[128 = 0]
[123, 126, 116, 128, 136, 148, 125, 122, 158, 100, 126, 135, 161, 135, 112, 128, 130, 109, 140, 135, 120, 117, 127, 127, 131, 126, 130, 126, 127, 113, 123, 98, 126, 129, 117, 136, 117, 121, 126, 133, 124, 112, 138, 127, 127, 116, 115, 144, 126, 129, 137, 125, 138, 125, 112, 142, 134, 133, 133] : <38>:(14)
[128, 122, 120, 119, 129, 153, 120, 126, 150, 80, 134, 128, 153, 140, 115, 136, 124, 110, 129, 135, 122, 123, 120, 120, 142, 137, 127, 127, 129, 129, 105, 86, 151, 120, 92, 146, 121, 123, 121, 127, 123, 117, 137, 133, 122, 116, 110, 141, 130, 135, 131, 119, 144, 134, 94, 146, 139, 132, 117] : <38>:(14)
[126, 121, 120, 127, 117, 190, 124, 124, 165, 116, 117, 117, 140, 138, 116, 141, 129, 94, 121, 130, 132, 115, 126, 117, 138, 126, 124, 133, 131, 134, 127, 110, 131, 109, 110, 168, 129, 124, 121, 142, 135, 121, 134, 128, 118, 119, 127, 134, 121, 112, 112, 134, 125, 116, 145, 141, 138, 122, 129] : <39>:(16)
[120, 129, 112, 128, 141, 128, 125, 126, 152, 117, 121, 145, 154, 146, 114, 134, 120, 95, 131, 132, 131, 120, 146, 119, 125, 130, 134, 127, 132, 112, 143, 100, 136, 137, 120, 130, 124, 117, 118, 124, 119, 112, 135, 131, 112, 133, 132, 129, 131, 139, 133, 128, 138, 139, 94, 151, 125, 133, 125] : <38>:(14)
[120, 127, 117, 125, 130, 137, 129, 120, 150, 113, 116, 145, 156, 141, 117, 134, 132, 113, 125, 131, 128, 117, 123, 119, 130, 130, 127, 136, 130, 123, 120, 97, 132, 129, 108, 126, 123, 122, 130, 138, 140, 92, 140, 127, 131, 124, 127, 132, 124, 147, 123, 126, 149, 131, 107, 147, 132, 136, 115] : <38>:(14)
[117, 125, 97, 135, 137, 142, 128, 116, 162, 91, 125, 146, 165, 137, 121, 135, 131, 109, 129, 140, 124, 127, 124, 124, 139, 122, 131, 137, 138, 123, 117, 113, 135, 141, 108, 149, 127, 129, 118, 125, 106, 108, 127, 126, 131, 122, 130, 131, 129, 125, 139, 122, 139, 141, 96, 152, 132, 130, 124] : <38>:(17)
[117, 128, 110, 129, 122, 143, 122, 114, 169, 124, 134, 159, 166, 143, 123, 142, 146, 111, 141, 127, 117, 135, 124, 115, 147, 129, 125, 126, 125, 133, 115, 122, 122, 158, 107, 132, 109, 123, 131, 125, 103, 108, 123, 125, 120, 127, 125, 134, 131, 127, 145, 118, 141, 128, 90, 145, 135, 124, 134] : <38>:(17)
[121, 139, 110, 129, 125, 159, 126, 114, 167, 98, 123, 143, 168, 138, 120, 142, 117, 103, 138, 138, 118, 128, 121, 114, 144, 122, 128, 130, 129, 107, 124, 113, 127, 135, 113, 138, 198, 121, 129, 124, 113, 114, 136, 137, 126, 116, 124, 140, 126, 96, 136, 133, 139, 131, 131, 155, 132, 126, 119] : <38>:(14)
[132, 131, 123, 122, 122, 165, 123, 123, 173, 124, 126, 148, 162, 140, 121, 137, 121, 68, 119, 132, 125, 124, 130, 123, 132, 136, 117, 135, 134, 152, 133, 118, 127, 129, 116, 158, 123, 139, 123, 135, 128, 109, 127, 121, 129, 124, 131, 129, 126, 125, 139, 129, 138, 120, 144, 141, 133, 140, 138] : <39>:(20)
[137, 122, 114, 94, 109, 182, 130, 120, 176, 99, 117, 157, 161, 139, 117, 139, 154, 91, 129, 127, 143, 130, 124, 139, 134, 136, 124, 126, 137, 129, 125, 117, 127, 136, 113, 182, 133, 133, 122, 139, 143, 112, 133, 130, 118, 119, 117, 133, 121, 116, 114, 130, 145, 103, 130, 150, 134, 141, 147] : <39>:(16)
[123, 126, 94, 114, 136, 194, 123, 110, 200, 82, 126, 160, 202, 141, 116, 157, 155, 93, 131, 143, 125, 119, 123, 122, 155, 132, 124, 132, 125, 114, 117, 100, 137, 151, 105, 169, 118, 116, 128, 139, 98, 96, 137, 121, 122, 115, 129, 137, 126, 123, 128, 118, 157, 128, 115, 184, 137, 138, 169] : <38>:(14)
[127, 119, 128, 129, 112, 193, 122, 122, 191, 118, 123, 131, 165, 145, 124, 150, 140, 80, 120, 146, 125, 133, 126, 103, 146, 129, 117, 118, 134, 139, 131, 110, 116, 119, 107, 182, 120, 122, 133, 151, 97, 108, 114, 126, 126, 119, 136, 112, 123, 114, 105, 136, 145, 108, 154, 166, 138, 132, 136] : <39>:(20)
[131, 121, 125, 124, 120, 155, 127, 136, 167, 148, 126, 115, 131, 137, 123, 130, 155, 95, 121, 127, 148, 123, 134, 127, 132, 131, 127, 136, 143, 130, 122, 125, 126, 128, 118, 158, 134, 120, 130, 136, 113, 117, 123, 128, 124, 129, 123, 118, 124, 118, 121, 134, 143, 119, 113, 142, 135, 126, 133] : <39>:(16)
[124, 126, 91, 114, 133, 189, 121, 123, 182, 123, 125, 144, 159, 148, 109, 148, 156, 68, 121, 150, 129, 123, 126, 118, 148, 130, 130, 132, 118, 117, 126, 97, 138, 149, 105, 187, 115, 141, 130, 150, 90, 104, 119, 122, 121, 121, 122, 125, 109, 118, 127, 132, 151, 102, 108, 151, 150, 40, 139] : <39>:(16)
[134, 124, 117, 114, 145, 169, 121, 121, 164, 89, 126, 139, 158, 132, 105, 142, 133, 114, 127, 140, 127, 118, 122, 120, 138, 126, 132, 131, 125, 137, 122, 114, 139, 117, 100, 141, 117, 128, 139, 131, 118, 104, 139, 118, 126, 112, 125, 138, 122, 129, 137, 130, 148, 129, 109, 156, 137, 133, 126] : <38>:(14)
[125, 116, 128, 125, 107, 151, 133, 126, 179, 148, 124, 133, 144, 140, 120, 137, 141, 95, 116, 125, 120, 118, 101, 112, 107, 120, 128, 133, 134, 135, 134, 122, 132, 126, 117, 148, 136, 129, 134, 143, 108, 110, 115, 127, 126, 133, 128, 144, 115, 127, 126, 131, 137, 121, 139, 163, 131, 145, 127] : <39>:(20)
[128, 128, 111, 116, 120, 180, 125, 120, 191, 128, 133, 152, 167, 147, 115, 139, 152, 81, 131, 140, 136, 125, 127, 132, 140, 126, 128, 132, 136, 126, 125, 107, 133, 140, 106, 180, 116, 131, 122, 136, 104, 110, 120, 121, 115, 118, 129, 131, 122, 120, 128, 132, 143, 136, 122, 166, 135, 125, 158] : <39>:(20)
[130, 122, 131, 117, 114, 153, 128, 130, 163, 114, 122, 138, 152, 145, 115, 134, 131, 105, 120, 122, 127, 129, 137, 118, 128, 150, 123, 130, 131, 140, 139, 122, 137, 130, 118, 168, 131, 132, 124, 144, 140, 129, 129, 126, 124, 121, 124, 130, 118, 121, 125, 126, 143, 124, 141, 134, 138, 148, 141] : <39>:(16)
[119, 126, 110, 120, 127, 155, 123, 127, 160, 91, 124, 138, 161, 141, 112, 144, 138, 109, 140, 139, 122, 126, 117, 119, 139, 129, 129, 120, 138, 125, 105, 107, 132, 140, 104, 148, 116, 147, 124, 127, 134, 109, 115, 121, 128, 129, 122, 138, 134, 126, 133, 126, 146, 130, 110, 133, 119, 128, 118] : <38>:(14)
[131, 120, 124, 119, 116, 172, 125, 124, 179, 142, 119, 141, 163, 143, 112, 136, 148, 105, 119, 95, 118, 131, 131, 127, 119, 135, 126, 135, 129, 158, 117, 112, 127, 134, 114, 171, 124, 136, 126, 139, 163, 112, 115, 119, 121, 131, 131, 128, 129, 127, 126, 127, 156, 120, 115, 154, 140, 138, 138] : <39>:(20)
[134, 131, 113, 117, 117, 123, 123, 124, 145, 114, 129, 147, 151, 147, 116, 129, 133, 104, 127, 137, 127, 116, 124, 123, 129, 129, 133, 123, 133, 131, 125, 113, 135, 135, 110, 132, 121, 119, 133, 137, 123, 116, 136, 124, 126, 124, 124, 137, 131, 125, 130, 126, 144, 127, 117, 140, 131, 134, 123] : <38>:(14)
[130, 122, 125, 132, 119, 167, 122, 130, 175, 141, 118, 126, 141, 136, 122, 132, 142, 107, 115, 132, 128, 116, 131, 121, 135, 130, 133, 129, 125, 130, 124, 119, 131, 127, 116, 159, 118, 124, 115, 127, 121, 121, 125, 121, 128, 115, 124, 131, 124, 119, 117, 132, 137, 119, 136, 144, 136, 119, 130] : <39>:(16)
[131, 125, 122, 94, 113, 169, 127, 126, 167, 138, 123, 132, 150, 139, 119, 127, 125, 75, 127, 136, 126, 116, 127, 118, 115, 127, 123, 137, 136, 141, 142, 105, 129, 129, 120, 156, 119, 127, 136, 144, 103, 114, 128, 128, 121, 120, 130, 125, 116, 110, 122, 132, 141, 108, 130, 157, 137, 111, 133] : <39>:(20)
[115, 121, 122, 127, 111, 123, 123, 124, 148, 135, 127, 144, 144, 141, 119, 130, 131, 104, 122, 127, 128, 127, 124, 114, 153, 132, 125, 130, 134, 100, 119, 119, 128, 132, 125, 145, 125, 127, 128, 132, 88, 105, 126, 123, 130, 132, 125, 143, 128, 132, 133, 120, 148, 154, 119, 141, 128, 117, 109] : <38>:(17)
[122, 131, 117, 118, 122, 138, 131, 122, 161, 91, 119, 151, 170, 154, 116, 138, 126, 109, 127, 135, 118, 125, 123, 123, 135, 123, 126, 122, 129, 114, 113, 122, 151, 145, 111, 138, 117, 122, 127, 129, 131, 109, 139, 129, 106, 121, 117, 139, 125, 131, 127, 133, 144, 128, 134, 145, 126, 146, 102] : <38>:(14)
[123, 127, 113, 116, 120, 166, 129, 127, 146, 108, 131, 160, 153, 134, 120, 129, 144, 105, 136, 142, 139, 122, 122, 125, 148, 132, 128, 124, 131, 128, 135, 116, 131, 138, 120, 147, 118, 124, 128, 129, 112, 118, 135, 119, 142, 124, 130, 148, 127, 127, 132, 106, 140, 123, 123, 150, 134, 131, 129] : <38>:(14)
[122, 127, 111, 136, 133, 147, 126, 119, 151, 124, 133, 135, 155, 133, 122, 158, 137, 113, 131, 140, 133, 116, 121, 120, 149, 118, 131, 127, 139, 114, 126, 116, 141, 131, 116, 132, 114, 128, 129, 138, 114, 116, 142, 126, 118, 130, 129, 145, 122, 130, 128, 126, 139, 127, 123, 148, 135, 135, 125] : <38>:(14)
[133, 127, 127, 109, 116, 155, 133, 125, 177, 134, 121, 144, 152, 140, 120, 129, 162, 97, 117, 136, 136, 124, 129, 111, 125, 131, 129, 131, 131, 148, 129, 108, 129, 134, 117, 172, 124, 132, 130, 140, 120, 113, 116, 111, 135, 124, 127, 128, 113, 110, 117, 130, 150, 109, 124, 153, 130, 130, 134] : <39>:(16)
[132, 125, 129, 129, 113, 137, 133, 131, 142, 139, 125, 136, 148, 137, 127, 140, 151, 105, 131, 125, 136, 118, 127, 128, 136, 131, 134, 133, 129, 137, 125, 107, 132, 138, 124, 152, 124, 153, 124, 140, 118, 122, 124, 125, 127, 127, 126, 131, 122, 125, 112, 132, 135, 124, 146, 130, 120, 126, 124] : <39>:(16)
[118, 123, 120, 125, 121, 126, 135, 127, 151, 126, 119, 153, 146, 141, 125, 127, 136, 104, 120, 135, 129, 123, 122, 125, 140, 128, 131, 137, 133, 122, 103, 111, 130, 137, 121, 134, 111, 127, 128, 126, 121, 117, 133, 130, 124, 130, 137, 134, 116, 129, 131, 130, 143, 122, 104, 134, 131, 130, 115] : <38>:(14)
[121, 125, 118, 125, 127, 184, 129, 123, 168, 135, 122, 145, 142, 135, 127, 136, 155, 92, 125, 135, 140, 119, 124, 125, 135, 136, 129, 130, 133, 123, 131, 117, 121, 126, 113, 164, 121, 125, 125, 144, 116, 125, 132, 127, 121, 110, 127, 132, 122, 118, 118, 127, 138, 116, 129, 143, 128, 127, 141] : <39>:(16)
[131, 130, 104, 115, 123, 158, 126, 126, 183, 134, 122, 150, 159, 134, 121, 143, 162, 108, 134, 140, 129, 126, 118, 124, 131, 131, 131, 140, 134, 135, 120, 119, 128, 143, 108, 160, 128, 140, 130, 139, 111, 115, 129, 127, 121, 120, 131, 124, 121, 129, 122, 129, 115, 133, 123, 145, 134, 143, 143] : <39>:(16)
[118, 129, 116, 129, 124, 134, 135, 117, 158, 118, 124, 156, 163, 142, 126, 132, 139, 84, 135, 138, 128, 124, 123, 118, 140, 115, 135, 137, 123, 128, 119, 113, 130, 161, 106, 139, 106, 122, 125, 125, 105, 105, 124, 128, 128, 132, 125, 136, 131, 130, 142, 120, 151, 130, 122, 129, 131, 136, 138] : <38>:(14)
[113, 128, 122, 133, 118, 138, 137, 122, 166, 95, 121, 129, 147, 137, 117, 135, 117, 121, 132, 126, 122, 133, 114, 132, 138, 122, 131, 131, 129, 116, 117, 122, 131, 127, 108, 123, 120, 136, 127, 106, 110, 110, 124, 125, 124, 129, 122, 140, 124, 122, 134, 123, 149, 138, 89, 142, 131, 126, 107] : <38>:(17)
[111, 126, 113, 126, 124, 168, 131, 103, 184, 146, 134, 139, 148, 132, 135, 137, 144, 109, 122, 131, 125, 125, 134, 120, 134, 128, 118, 162, 133, 141, 129, 116, 135, 128, 111, 164, 123, 121, 130, 129, 108, 116, 126, 124, 126, 127, 125, 130, 126, 123, 133, 133, 159, 124, 118, 166, 135, 138, 142] : <39>:(20)
[128, 132, 122, 128, 137, 154, 123, 117, 148, 141, 122, 120, 132, 135, 125, 129, 120, 111, 134, 136, 132, 125, 129, 122, 141, 121, 125, 124, 136, 120, 128, 116, 128, 121, 118, 118, 130, 111, 136, 133, 99, 112, 125, 125, 125, 132, 131, 138, 127, 121, 142, 127, 142, 137, 102, 152, 136, 125, 123] : <38>:(17)
[117, 120, 122, 101, 96, 154, 125, 120, 188, 118, 131, 187, 186, 149, 115, 134, 173, 100, 116, 128, 107, 136, 133, 99, 120, 137, 124, 135, 128, 164, 106, 120, 139, 158, 92, 187, 128, 145, 121, 141, 147, 98, 114, 125, 128, 129, 128, 129, 120, 125, 127, 130, 158, 118, 135, 150, 128, 157, 137] : <39>:(20)
[123, 131, 121, 107, 133, 153, 130, 110, 172, 110, 126, 143, 156, 143, 119, 129, 142, 112, 118, 125, 123, 122, 145, 115, 117, 135, 130, 132, 133, 141, 124, 126, 131, 129, 112, 166, 137, 148, 127, 141, 116, 103, 129, 128, 122, 118, 131, 132, 123, 116, 132, 126, 148, 121, 105, 179, 135, 144, 128] : <39>:(20)
[123, 114, 100, 122, 137, 154, 117, 115, 166, 90, 124, 147, 176, 142, 118, 136, 146, 106, 132, 131, 129, 117, 121, 122, 139, 128, 123, 124, 127, 113, 129, 112, 133, 129, 105, 148, 117, 119, 124, 125, 107, 108, 130, 126, 124, 121, 153, 141, 136, 120, 131, 133, 158, 129, 104, 162, 137, 141, 130] : <38>:(14)
[123, 137, 103, 125, 129, 149, 99, 119, 154, 111, 128, 119, 146, 135, 124, 134, 135, 111, 133, 146, 147, 138, 125, 118, 142, 130, 127, 129, 123, 124, 119, 125, 131, 139, 110, 142, 123, 128, 128, 130, 94, 109, 118, 128, 127, 119, 123, 136, 124, 129, 134, 125, 162, 131, 86, 144, 142, 130, 120] : <38>:(17)

[137, 130, 125, 127, 127, 122, 122, 121, 135, 126, 134, 143, 130, 128, 129, 137, 125, 128, 122, 121, 123, 120, 135, 124, 120, 126, 128, 128, 149, 127, 127, 150, 134, 146, 122, 125, 125, 121, 127, 113, 130, 126, 120, 145, 125, 143, 125, 130, 127, 124, 126, 126, 131, 120, 118, 128, 148, 123, 122] : <85>:<73>
[133, 131, 125, 130, 127, 125, 126, 149, 129, 127, 128, 137, 129, 128, 125, 133, 130, 142, 118, 126, 124, 124, 132, 121, 118, 128, 126, 132, 148, 128, 130, 139, 130, 137, 122, 125, 128, 123, 125, 126, 129, 132, 117, 134, 119, 124, 125, 130, 126, 131, 127, 129, 127, 122, 121, 124, 133, 127, 120] : <85>:<74>
[135, 123, 121, 129, 127, 122, 122, 126, 130, 136, 132, 142, 130, 127, 134, 130, 124, 118, 122, 130, 125, 120, 123, 126, 115, 127, 130, 129, 149, 131, 126, 139, 131, 143, 124, 132, 123, 122, 128, 130, 128, 130, 118, 123, 129, 139, 124, 130, 134, 129, 127, 124, 131, 121, 129, 126, 136, 121, 120] : <85>:<74>
[121, 120, 127, 129, 128, 123, 132, 124, 129, 133, 125, 126, 127, 126, 127, 131, 127, 122, 129, 125, 130, 124, 122, 126, 127, 134, 127, 127, 108, 126, 123, 121, 127, 145, 130, 123, 123, 132, 139, 138, 135, 126, 123, 124, 108, 124, 128, 128, 128, 132, 128, 130, 127, 129, 125, 132, 132, 124, 140] : <88>:<61>
[141, 128, 128, 130, 129, 130, 116, 125, 132, 125, 131, 134, 131, 131, 138, 134, 131, 118, 125, 122, 129, 121, 129, 119, 115, 129, 128, 127, 147, 132, 132, 143, 129, 136, 120, 128, 125, 122, 133, 117, 129, 131, 118, 138, 110, 119, 127, 131, 130, 131, 131, 124, 135, 125, 120, 126, 134, 120, 122] : <85>:<73>
[113, 118, 129, 126, 127, 130, 131, 125, 128, 148, 118, 121, 130, 129, 121, 130, 127, 117, 118, 126, 135, 120, 127, 124, 135, 133, 129, 124, 99, 125, 125, 123, 125, 145, 128, 132, 121, 132, 129, 148, 129, 127, 124, 125, 106, 126, 128, 127, 124, 139, 129, 128, 125, 125, 127, 126, 122, 120, 139] : <88>:<68>
[133, 120, 126, 133, 129, 140, 120, 125, 136, 125, 113, 136, 130, 128, 137, 132, 125, 125, 121, 121, 126, 124, 127, 127, 112, 128, 130, 133, 148, 130, 127, 143, 137, 132, 124, 131, 125, 123, 136, 133, 134, 129, 120, 123, 106, 133, 127, 127, 130, 133, 126, 131, 130, 124, 122, 125, 124, 122, 119] : <85>:<74>
[125, 109, 133, 123, 127, 128, 138, 123, 129, 139, 125, 128, 121, 130, 125, 130, 135, 126, 116, 126, 127, 122, 132, 127, 131, 132, 124, 126, 114, 128, 121, 128, 133, 150, 134, 130, 125, 127, 131, 152, 131, 127, 115, 122, 101, 126, 125, 126, 130, 136, 126, 128, 122, 129, 125, 134, 127, 122, 136] : <88>:<61>
[129, 123, 129, 127, 124, 124, 128, 122, 153, 132, 132, 134, 131, 128, 130, 137, 134, 109, 131, 119, 123, 115, 122, 126, 118, 130, 128, 130, 131, 120, 124, 139, 127, 148, 127, 129, 125, 125, 131, 130, 130, 125, 117, 131, 114, 137, 129, 127, 129, 130, 125, 128, 123, 123, 121, 130, 135, 126, 139] : <81>:<56>
[127, 116, 128, 126, 127, 126, 135, 128, 123, 135, 125, 118, 132, 130, 125, 128, 127, 120, 131, 127, 125, 120, 126, 127, 132, 132, 128, 122, 109, 127, 129, 125, 128, 142, 128, 128, 123, 126, 129, 150, 130, 126, 122, 133, 105, 122, 128, 127, 131, 132, 126, 128, 130, 124, 127, 132, 125, 122, 140] : <88>:<61>
[136, 124, 126, 134, 123, 125, 127, 125, 141, 146, 133, 136, 132, 132, 127, 131, 132, 117, 138, 121, 136, 119, 126, 120, 121, 130, 132, 130, 135, 129, 128, 142, 132, 144, 129, 127, 123, 128, 131, 122, 128, 128, 115, 147, 115, 135, 123, 129, 133, 133, 129, 129, 127, 123, 121, 126, 146, 123, 125] : <85>:<73>
[126, 112, 125, 124, 128, 129, 145, 125, 124, 143, 125, 124, 123, 129, 123, 131, 128, 112, 121, 127, 126, 125, 137, 127, 123, 131, 127, 123, 114, 128, 122, 122, 128, 129, 128, 133, 122, 122, 129, 148, 128, 128, 118, 117, 90, 124, 120, 128, 127, 138, 130, 131, 120, 126, 123, 126, 100, 120, 138] : <88>:<61>
[140, 119, 128, 127, 126, 130, 136, 124, 125, 144, 128, 132, 134, 130, 132, 136, 122, 79, 129, 125, 131, 125, 129, 121, 118, 131, 133, 128, 122, 131, 128, 128, 126, 124, 122, 133, 121, 125, 133, 129, 127, 126, 112, 116, 91, 129, 133, 131, 128, 133, 129, 126, 128, 128, 123, 128, 128, 117, 142] : <81>:<62>
